Here is a tiny trained network, its code and every weight. The questions are about switching its units off for an input and a class, where a switched-off unit gives its printed mean instead of its output.

import numpy as np


def w(rows, s, z=0):
    codes = np.array(rows[::2]) - 128.0
    scale = np.full(codes.shape[1], s)
    scale[-1] = z or s
    return codes * scale


def f(y):
    return y / 2 * (1 + np.tanh(0.7978845608 * (y + 0.044715 * y**3)))


def log_softmax(a):
    a = a - a.max(-1, keepdims=True)
    return a - np.log(np.exp(a).sum(-1, keepdims=True))


def net(x, mask):
    res = np.array(x, float).reshape(1, 4) / 4 @ E
    y = f(res @ A[0][:, :-1].T + A[0][:, -1])
    res = res + np.where(mask, y, B[0][:, -1]) @ B[0][:, :-1]
    return log_softmax(res[-1] @ U[:, :-1].T + U[:, -1])


A, B = {}, {}
E = w([
[118,114,128,60,135],'x0',
[250,31,107,92,118],'x1',
[174,192,69,135,223],'x2',
[218,211,243,115,90],'x3',
],0.011)
A[0] = w([
[134,13,93,144,55,211],'n1',
[214,111,169,131,86,136],'n2',
[103,137,101,147,173,154],'n3',
[143,255,127,100,137,162],'n4',
[31,126,178,138,64,209],'n5',
[65,146,88,162,167,252],'n6',
[230,100,75,122,216,35],'n7',
],0.014,0.003)
B[0] = w([
[154,25,159,251,236,250],'n1',
[161,73,216,103,37,214],'n2',
[86,122,76,40,172,165],'n3',
[126,198,210,202,202,208],'n4',
[86,157,102,248,25,230],'n5',
[167,179,3,51,172,203],'n6',
[25,213,77,220,62,205],'n7',
],0.012,0.016)
U = w([
[88,92,60,146,104,165],'0',
[156,121,189,161,246,190],'1',
[124,163,180,135,65,215],'2',
[166,74,198,99,83,3],'3',
[127,154,92,73,174,31],'4',
],0.012,0.0037)

Each question gives the input, the list of numbers given to net, and the class t.
The units are the neurons (one row each of A and B). Each row of codes is followed by its name. A weight is (code - 128) times the scale printed after its matrix; where a second scale follows, it is the last column's (A, B and U).
mask holds one flag per neuron, in row order. A switched-off neuron (its flag False) gives its mean, the last column of its row in B, instead of its output. The means were averaged over made-up inputs and are rounded, as every weight is.
A unit's drop is (log p(t) with every unit on - log p(t) with that unit switched off) / (log p(t) with every unit on - log p(t) with every unit switched off).
The circuit of an input: a set's keep is (log p(t) with only the set's units on - log p(t) with every unit switched off) / (log p(t) with every unit on - log p(t) with every unit switched off). Starting from all 7 units, units are removed one at a time, each time the one whose removal leaves the highest keep (on an exact tie, the one counted first), for as long as the keep stays at least 0.8.
units of the circuit, in order: the units of the circuit, biggest drop first
most important unit: the unit with the biggest drop
k most important neurons: the k neurons with the biggest drops, biggest first
drop of u: that unit's drop, to one decimal
input [7,3,2,0], class 0: units of the circuit, in order -> n4
input [6,0,5,-6], class 4: units of the circuit, in order -> n5, n6
input [5,6,1,6], class 2: 2 most important neurons -> n7, n1
input [-3,8,6,2], class 2: units of the circuit, in order -> n7, n2
input [0,2,8,1], class 2: 4 most important neurons -> n7, n1, n4, n6
input [-1,8,2,4], class 2: 2 most important neurons -> n7, n2
input [-4,-5,4,-2], class 4: 2 most important neurons -> n1, n6
input [8,1,-8,7], class 3: 3 most important neurons -> n2, n7, n4
input [-5,3,6,6], class 2: 2 most important neurons -> n1, n7
input [6,3,-1,-2], class 1: 2 most important neurons -> n5, n1
input [-6,6,0,8], class 3: 2 most important neurons -> n2, n5
input [6,3,7,-1], class 0: 2 most important neurons -> n7, n2
input [2,3,3,4], class 2: 2 most important neurons -> n1, n7
input [3,7,8,0], class 0: units of the circuit, in order -> n7
input [-3,1,6,7], class 2: 3 most important neurons -> n1, n7, n2
input [-2,3,0,6], class 3: 3 most important neurons -> n2, n5, n7
input [-6,2,-3,6], class 3: drop of n2 -> 0.2
input [-1,5,-4,-6], class 1: drop of n1 -> 0.5
input [4,2,-3,3], class 3: drop of n5 -> 0.0
input [-6,-1,3,-4], class 4: most important unit -> n5
